[[8, 14, 2, -14, -3, 3, 2, -3, 5, -2, 24, 2, 19, 1, 2], [-8, 26, -1, -13, 0, 12, -25, 1, 5, -7, -8, 4, 11, -5, -2], [-14, 2, -13, -14, 0, -6, -14, -4, -22, 8, 6, 7, 23, 2, 2], [0, 8, 4, 2, -23, 16, 16, 4, 7, 15, -14, -7, -7, 5, 2], [6, 20, -3, -9, 8, -4, 2, 4, -30, 2, 12, 7, 1, 7, 0], [-2, -10, -9, 0, 8, -24, 5, -12, 12, -4, -8, -7, -26, 9, -10], [16, -8, 12, -11, 20, 5, -3, -12, 12, -1, -15, -18, -1, 4, 4], [-10, 18, -14, -8, -11, 9, 2, 10, -20, -11, 12, 12, -3, -19, 0], [-11, -10, -13, -7, 10, -20, -6, -17, -10, -19, 8, 2, -5, -19, -5], [15, 2, -14, -14, -5, 7, 2, -17, 19, -7, 14, -15, -11, -10, 0], [0, -15, -19, -11, -11, 0, -11, -26, -3, 5, -1, -20, 1, -16, 5], [2, -2, -1, -3, 26, -4, 7, 2, -25, -16, 8, 2, -3, 4, -2]]
The entry just left of the smallest entry?
A: 4
The minimum -> -30
The entry just left of -22 is -4
The entry just right of 24: 2
The entry just right of the smallest entry?
A: 2
The fourth entry in reading order?
A: -14
